Below are the code and all the weights of a small trained network. Each question names an input and a target symbol and asks about switching units off, where a switched-off unit gives its printed mean instead of its output.

import numpy as np


def w(rows, s, z=0):
    codes = np.array(rows[::2]) - 128.0
    scale = np.full(codes.shape[1], s)
    scale[-1] = z or s
    return codes * scale


def softmax(a):
    e = np.exp(a - a.max(-1, keepdims=True))
    return e / e.sum(-1, keepdims=True)


def log_softmax(a):
    a = a - a.max(-1, keepdims=True)
    return a - np.log(np.exp(a).sum(-1, keepdims=True))


def net(x, mask):
    ids = ['γδεζημστ'.index(c) for c in x.split()]
    T = len(ids)
    res = E[ids] + P[:T]
    u = 0
    for l in range(3):
        r = res
        for j in range(2):
            rows = slice(2 * j, 2 * j + 2)
            q, k, v = (r @ M[l][rows].T for M in (Q, K, V))
            z = softmax(np.where(np.tri(T) > 0, q @ k.T / 2**0.5, -1e9)) @ v
            o = O[l][rows]
            res = res + np.where(mask[u + j], z, o[:, -1]) @ o[:, :-1]
        u += 2
    return log_softmax(res[-1] @ U[:, :-1].T + U[:, -1])


Q, K, V, O = {}, {}, {}, {}
E = w([
[161,114,252],'γ',
[110,12,171],'δ',
[215,136,185],'ε',
[169,133,149],'ζ',
[152,60,150],'η',
[199,33,101],'μ',
[86,172,172],'σ',
[120,27,76],'τ',
],0.016)
P = w([
[131,236,141],'0',
[111,47,150],'1',
[122,79,208],'2',
[120,81,212],'3',
[128,87,225],'4',
[129,80,229],'5',
[140,85,238],'6',
[135,70,238],'7',
[145,89,254],'8',
[132,71,245],'9',
[135,72,248],'10',
[134,62,247],'11',
],0.0058)
Q[0] = w([
[124,167,53],'0.h0',
[133,176,81],'0.h0',
[160,148,4],'0.h1',
[53,8,19],'0.h1',
],0.011)
K[0] = w([
[126,49,236],'0.h0',
[126,7,155],'0.h0',
[252,67,84],'0.h1',
[154,16,92],'0.h1',
],0.013)
V[0] = w([
[149,68,89],'0.h0',
[29,72,196],'0.h0',
[127,141,18],'0.h1',
[2,139,65],'0.h1',
],0.0084)
O[0] = w([
[63,129,3,94],'0.h0',
[29,133,217,153],'0.h0',
[169,193,223,1],'0.h1',
[141,254,199,64],'0.h1',
],0.0054,0.007)
Q[1] = w([
[97,35,74],'1.h0',
[125,49,221],'1.h0',
[184,180,3],'1.h1',
[199,134,89],'1.h1',
],0.013)
K[1] = w([
[109,187,102],'1.h0',
[96,98,203],'1.h0',
[247,107,100],'1.h1',
[187,124,32],'1.h1',
],0.016)
V[1] = w([
[244,86,74],'1.h0',
[118,113,137],'1.h0',
[139,77,249],'1.h1',
[93,190,61],'1.h1',
],0.013)
O[1] = w([
[164,125,176,113],'1.h0',
[119,113,96,157],'1.h0',
[201,162,77,245],'1.h1',
[2,99,158,51],'1.h1',
],0.0092,0.012)
Q[2] = w([
[215,144,163],'2.h0',
[98,132,186],'2.h0',
[4,204,164],'2.h1',
[155,178,88],'2.h1',
],0.016)
K[2] = w([
[117,157,134],'2.h0',
[139,48,138],'2.h0',
[186,6,44],'2.h1',
[95,104,113],'2.h1',
],0.013)
V[2] = w([
[42,147,234],'2.h0',
[186,241,93],'2.h0',
[104,122,1],'2.h1',
[232,178,185],'2.h1',
],0.0093)
O[2] = w([
[255,131,144,2],'2.h0',
[129,188,150,187],'2.h0',
[154,147,74,112],'2.h1',
[89,173,202,223],'2.h1',
],0.009,0.0098)
U = w([
[54,254,125,206],'γ',
[166,215,123,119],'δ',
[72,49,184,69],'ε',
[115,153,137,251],'ζ',
[175,173,184,102],'η',
[166,106,111,4],'μ',
[106,141,243,60],'σ',
[89,191,39,210],'τ',
],0.0066,0.0024)

Each question gives the input, a string of symbols that net reads in full, and the target symbol t.
The units are the heads (2 rows each of Q, K, V and O). Each row of codes is followed by its name. A weight is (code - 128) times the scale printed after its matrix; where a second scale follows, it is the last column's (O and U).
mask holds one flag per head, layer by layer. A switched-off head (its flag False) gives its mean, the last column of its rows in O, instead of its output. The means were averaged over made-up inputs and are rounded, as every weight is.
A unit's drop is (log p(t) with every unit on - log p(t) with that unit switched off) / (log p(t) with every unit on - log p(t) with every unit switched off).
The circuit of an input: a set's keep is (log p(t) with only the set's units on - log p(t) with every unit switched off) / (log p(t) with every unit on - log p(t) with every unit switched off). Starting from all 6 units, units are removed one at a time, each time the one whose removal leaves the highest keep (on an exact tie, the one counted first), for as long as the keep stays at least 0.8.
circuit, biggest first: the units of the circuit, biggest drop first
most important unit: the unit with the biggest drop
which heads matter: for each layer, one digit per head in row order, 1 if its drop is at least 0.15 and else 0, layers parted by /
drop of u: that unit's drop, to one decimal
input γ δ δ δ ε μ ε, target γ: circuit, biggest first -> [2.h0, 1.h1, 2.h1]
input γ ζ δ μ γ δ η μ δ, target γ: most important unit -> 1.h1
input δ γ δ δ τ, target τ: which heads matter -> 11 / 11 / 11
input ε η γ τ η δ δ, target σ: which heads matter -> 10 / 10 / 01
input ε ζ τ ε γ τ γ γ ζ ε η η, target σ: which heads matter -> 10 / 10 / 01
input μ γ μ γ η, target ε: circuit, biggest first -> [0.h0, 0.h1, 1.h1, 2.h0]
input σ η δ δ σ, target δ: circuit, biggest first -> [0.h0, 1.h1, 2.h0, 0.h1]
input τ η τ δ, target μ: circuit, biggest first -> [1.h1, 2.h1]
input γ ζ δ δ ε η τ μ η τ η η, target γ: circuit, biggest first -> [1.h1, 2.h0, 2.h1]
input δ τ ε, target τ: which heads matter -> 11 / 10 / 11
input δ μ η σ σ, target τ: circuit, biggest first -> [0.h0, 2.h1, 1.h0]
input μ τ δ η μ ζ, target ε: which heads matter -> 10 / 11 / 10
input δ μ ζ, target τ: circuit, biggest first -> [0.h0, 2.h1, 1.h0, 2.h0]
input γ ζ τ ζ, target γ: circuit, biggest first -> [1.h1, 2.h0]
input τ δ γ ε ε δ γ δ ε η, target μ: which heads matter -> 11 / 01 / 11
input ε ζ δ η η γ γ δ τ, target σ: circuit, biggest first -> [1.h0, 2.h1, 0.h0]
input δ ε γ δ γ τ ε τ δ δ, target τ: most important unit -> 0.h1
input δ ε μ μ η, target τ: which heads matter -> 10 / 10 / 11
input γ ζ γ ζ, target γ: circuit, biggest first -> [1.h1, 2.h0, 2.h1]
input ε μ ε γ δ, target σ: most important unit -> 1.h0
input ε μ ε δ ε ζ μ, target σ: drop of 2.h1 -> 0.8
